Below is a small trained network, with its code and all its weights. Each question gives an input and a class and asks what happens when units are switched off, that is, made to give their printed mean instead of their output.

import numpy as np


def w(rows, s, z=0):
    codes = np.array(rows[::2]) - 128.0
    scale = np.full(codes.shape[1], s)
    scale[-1] = z or s
    return codes * scale


def norm(h):
    return h / np.sqrt((h * h).mean(-1, keepdims=True) + 1e-5)


def f(y):
    return y / 2 * (1 + np.tanh(0.7978845608 * (y + 0.044715 * y**3)))


def log_softmax(a):
    a = a - a.max(-1, keepdims=True)
    return a - np.log(np.exp(a).sum(-1, keepdims=True))


def net(x, mask):
    res = np.array(x, float).reshape(1, 2) / 4 @ E
    u = 0
    for l in range(3):
        y = f(norm(res) @ A[l][:, :-1].T + A[l][:, -1])
        res = res + np.where(mask[u : u + 5], y, B[l][:, -1]) @ B[l][:, :-1]
        u += 5
    return log_softmax(norm(res)[-1] @ U[:, :-1].T + U[:, -1])


A, B = {}, {}
E = w([
[47,81,182,94,119,225,158,204,40,254],'x0',
[145,200,135,169,231,71,183,63,202,142],'x1',
],0.0072)
A[0] = w([
[118,185,123,82,47,46,183,154,151,25,114],'0.n0',
[72,137,58,105,98,115,56,150,110,70,62],'0.n1',
[152,138,171,147,193,181,244,68,204,193,5],'0.n2',
[147,87,133,195,160,51,86,26,171,144,78],'0.n3',
[3,134,199,99,69,142,153,215,51,224,79],'0.n4',
],0.0071,0.0031)
B[0] = w([
[77,80,137,73,131,111,176,153,117,81,175],'0.n0',
[165,161,202,129,199,103,144,134,109,156,154],'0.n1',
[156,174,174,63,114,138,93,145,69,121,176],'0.n2',
[90,126,133,173,107,173,125,149,151,166,184],'0.n3',
[153,5,121,112,97,186,102,104,160,178,252],'0.n4',
],0.011,0.012)
A[1] = w([
[87,113,21,204,108,146,182,141,194,123,3],'1.n0',
[82,131,130,100,195,74,104,93,124,97,47],'1.n1',
[201,255,163,139,150,148,85,116,84,189,39],'1.n2',
[159,142,149,61,200,138,120,168,85,134,84],'1.n3',
[229,145,133,154,185,53,121,48,101,87,14],'1.n4',
],0.0084,0.0025)
B[1] = w([
[1,163,64,239,119,131,125,133,170,113,232],'1.n0',
[108,123,162,85,83,180,109,145,84,205,177],'1.n1',
[224,151,133,186,190,169,254,241,65,120,254],'1.n2',
[41,184,102,134,100,75,149,155,129,95,230],'1.n3',
[76,91,32,72,99,218,118,74,128,157,161],'1.n4',
],0.01,0.0034)
A[2] = w([
[118,115,122,145,71,173,57,122,45,187,156],'2.n0',
[49,143,79,138,94,122,144,165,141,67,144],'2.n1',
[210,222,121,173,245,145,159,229,69,140,77],'2.n2',
[87,127,184,2,151,83,180,133,52,136,127],'2.n3',
[41,135,58,198,113,47,81,134,189,129,3],'2.n4',
],0.0073,0.0035)
B[2] = w([
[81,80,155,250,191,94,132,104,185,239,255],'2.n0',
[156,129,98,145,161,84,102,109,79,188,252],'2.n1',
[107,172,255,97,133,73,207,242,97,101,248],'2.n2',
[201,154,74,114,83,130,103,77,130,29,238],'2.n3',
[110,218,124,122,150,165,110,117,192,165,234],'2.n4',
],0.009,0.005)
U = w([
[2,239,10,189,178,136,105,91,191,206,102],'0',
[142,202,210,120,176,150,252,250,84,166,43],'1',
[166,5,170,150,91,225,76,94,139,251,254],'2',
[168,126,24,65,63,61,77,67,71,39,67],'3',
],0.0094,0.0035)

Each question gives the input, the list of numbers given to net, and the class t.
The units are the neurons (one row each of A and B). Each row of codes is followed by its name. A weight is (code - 128) times the scale printed after its matrix; where a second scale follows, it is the last column's (A, B and U).
mask holds one flag per neuron, layer by layer. A switched-off neuron (its flag False) gives its mean, the last column of its row in B, instead of its output. The means were averaged over made-up inputs and are rounded, as every weight is.
A unit's drop is (log p(t) with every unit on - log p(t) with that unit switched off) / (log p(t) with every unit on - log p(t) with every unit switched off).
unit that matters most: the unit with the biggest drop
top k neurons: the k neurons with the biggest drops, biggest first
top k neurons in layer l: the k neurons of layer l with the biggest drops, biggest first
drop when u is switched off: that unit's drop, to one decimal
input [-2,-1], class 3: unit that matters most : 0.n0
input [2,3], class 1: top 2 neurons : 0.n2, 1.n2
input [-1,4], class 1: top 2 neurons : 0.n4, 0.n2
input [-1,0], class 0: top 3 neurons : 0.n2, 0.n3, 0.n4
input [-6,-2], class 3: top 3 neurons : 0.n1, 0.n0, 2.n0
input [-2,5], class 1: top 2 neurons : 0.n4, 0.n2
input [-7,-4], class 3: top 2 neurons : 0.n0, 0.n4
input [-2,0], class 0: top 2 neurons : 0.n2, 0.n3
input [-2,3], class 0: top 2 neurons : 0.n1, 0.n0
input [5,6], class 1: top 3 neurons : 0.n2, 0.n0, 1.n2
input [-4,-1], class 0: top 2 neurons in layer 1 : 1.n0, 1.n2
input [-8,-1], class 0: drop when 0.n3 is switched off : 0.5
input [-3,2], class 0: drop when 2.n3 is switched off : 0.0
input [-1,5], class 1: drop when 0.n4 is switched off : 1.3
input [-3,-8], class 3: unit that matters most : 0.n4
input [-5,0], class 0: drop when 0.n2 is switched off : 1.2
